Below are the code and all the weights of a small trained network. Each question names an input and a target symbol and asks about switching units off, where a switched-off unit gives its printed mean instead of its output.

import numpy as np


def w(rows, s, z=0):
    codes = np.array(rows[::2]) - 128.0
    scale = np.full(codes.shape[1], s)
    scale[-1] = z or s
    return codes * scale


def norm(h):
    return h / np.sqrt((h * h).mean(-1, keepdims=True) + 1e-5)


def f(y):
    return y / 2 * (1 + np.tanh(0.7978845608 * (y + 0.044715 * y**3)))


def softmax(a):
    e = np.exp(a - a.max(-1, keepdims=True))
    return e / e.sum(-1, keepdims=True)


def log_softmax(a):
    a = a - a.max(-1, keepdims=True)
    return a - np.log(np.exp(a).sum(-1, keepdims=True))


def net(x, mask):
    ids = ['ΛΨΩεζμπτ'.index(c) for c in x.split()]
    T = len(ids)
    res = E[ids] + P[:T]
    r = norm(res)
    for j in range(2):
        rows = slice(2 * j, 2 * j + 2)
        q, k, v = (r @ M[0][rows].T for M in (Q, K, V))
        z = softmax(np.where(np.tri(T) > 0, q @ k.T / 2**0.5, -1e9)) @ v
        o = O[0][rows]
        res = res + np.where(mask[j], z, o[:, -1]) @ o[:, :-1]
    y = f(norm(res) @ A[0][:, :-1].T + A[0][:, -1])
    res = res + np.where(mask[2:6], y, B[0][:, -1]) @ B[0][:, :-1]
    return log_softmax(norm(res)[-1] @ U[:, :-1].T + U[:, -1])


Q, K, V, O, A, B = {}, {}, {}, {}, {}, {}
E = w([
[94,169,76,204,196],'Λ',
[165,105,192,118,99],'Ψ',
[119,138,64,86,69],'Ω',
[227,218,168,233,51],'ε',
[119,164,18,109,61],'ζ',
[233,115,97,109,136],'μ',
[71,117,154,148,3],'π',
[11,140,187,159,214],'τ',
],0.023)
P = w([
[73,39,37,183,166],'0',
[200,245,119,62,101],'1',
[202,247,127,66,97],'2',
[201,238,122,61,93],'3',
[216,254,120,55,63],'4',
[223,250,135,32,56],'5',
[209,230,131,69,52],'6',
],0.0077)
Q[0] = w([
[89,26,157,137,166],'head 1',
[114,98,129,125,123],'head 1',
[162,254,141,137,135],'head 2',
[122,112,125,168,112],'head 2',
],0.056)
K[0] = w([
[109,236,137,52,137],'head 1',
[125,141,145,133,125],'head 1',
[90,2,68,114,163],'head 2',
[137,143,129,164,107],'head 2',
],0.045)
V[0] = w([
[162,190,151,164,110],'head 1',
[92,150,117,201,90],'head 1',
[147,161,168,251,89],'head 2',
[102,80,137,109,97],'head 2',
],0.029)
O[0] = w([
[94,103,83,194,202,79],'head 1',
[121,53,25,57,149,250],'head 1',
[124,65,63,246,103,165],'head 2',
[216,134,134,90,169,166],'head 2',
],0.011,0.013)
A[0] = w([
[136,236,127,127,126,95],'neuron 1',
[200,195,61,126,85,124],'neuron 2',
[142,52,102,204,103,253],'neuron 3',
[153,19,253,130,239,110],'neuron 4',
],0.016,0.0055)
B[0] = w([
[114,85,136,157,187,171],'neuron 1',
[101,166,87,168,96,248],'neuron 2',
[142,93,229,99,114,251],'neuron 3',
[168,249,145,163,71,143],'neuron 4',
],0.02,0.011)
U = w([
[129,119,90,141,213,254],'Λ',
[190,128,167,57,150,141],'Ψ',
[115,166,77,75,110,103],'Ω',
[205,152,109,194,96,81],'ε',
[97,175,58,123,79,72],'ζ',
[246,108,98,122,153,135],'μ',
[78,101,148,103,59,106],'π',
[95,171,172,132,152,150],'τ',
],0.012,0.0049)

Each question gives the input, a string of symbols that net reads in full, and the target symbol t.
The units are the heads (2 rows each of Q, K, V and O) and the neurons (one row each of A and B). Each row of codes is followed by its name. A weight is (code - 128) times the scale printed after its matrix; where a second scale follows, it is the last column's (O, A, B and U).
mask holds one flag per unit, heads first, then neurons. A switched-off unit (its flag False) gives its mean, the last column of its rows in O or B, instead of its output. The means were averaged over made-up inputs and are rounded, as every weight is.
A unit's drop is (log p(t) with every unit on - log p(t) with that unit switched off) / (log p(t) with every unit on - log p(t) with every unit switched off).
The circuit of an input: a set's keep is (log p(t) with only the set's units on - log p(t) with every unit switched off) / (log p(t) with every unit on - log p(t) with every unit switched off). Starting from all 6 units, units are removed one at a time, each time the one whose removal leaves the highest keep (on an exact tie, the one counted first), for as long as the keep stays at least 0.8.
units of the circuit, in order: the units of the circuit, biggest drop first
most important unit: the unit with the biggest drop
k most important neurons: the k neurons with the biggest drops, biggest first
which heads matter: for each layer, one digit per head in row order, 1 if its drop is at least 0.15 and else 0, layers parted by /
drop of u: that unit's drop, to one decimal
input Ω Λ Ψ Ω, target Ψ: most important unit -> head 2
input Ψ Ω Ω Λ ε μ, target ε: units of the circuit, in order -> head 1; neuron 2
input Ψ ζ ε Ω Λ ζ, target ε: units of the circuit, in order -> head 1; head 2
input Ψ Λ τ Ψ Ψ, target ε: 2 most important neurons -> neuron 3; neuron 2
input ε Ψ Ψ ζ Ω Λ, target Λ: which heads matter -> 10
input π ε Ω, target μ: which heads matter -> 11
input Ω ε π π Ψ ε τ, target Ψ: which heads matter -> 01
input ε Λ Ψ μ ζ, target Λ: which heads matter -> 10
input ε τ Λ τ τ μ, target Λ: drop of head 1 -> 0.9
input Ψ Ω Ψ, target ε: drop of head 1 -> 0.3
input ε Λ π π, target Λ: drop of head 1 -> 0.7
input Ψ ζ Λ Λ ζ, target ε: drop of head 2 -> 0.4
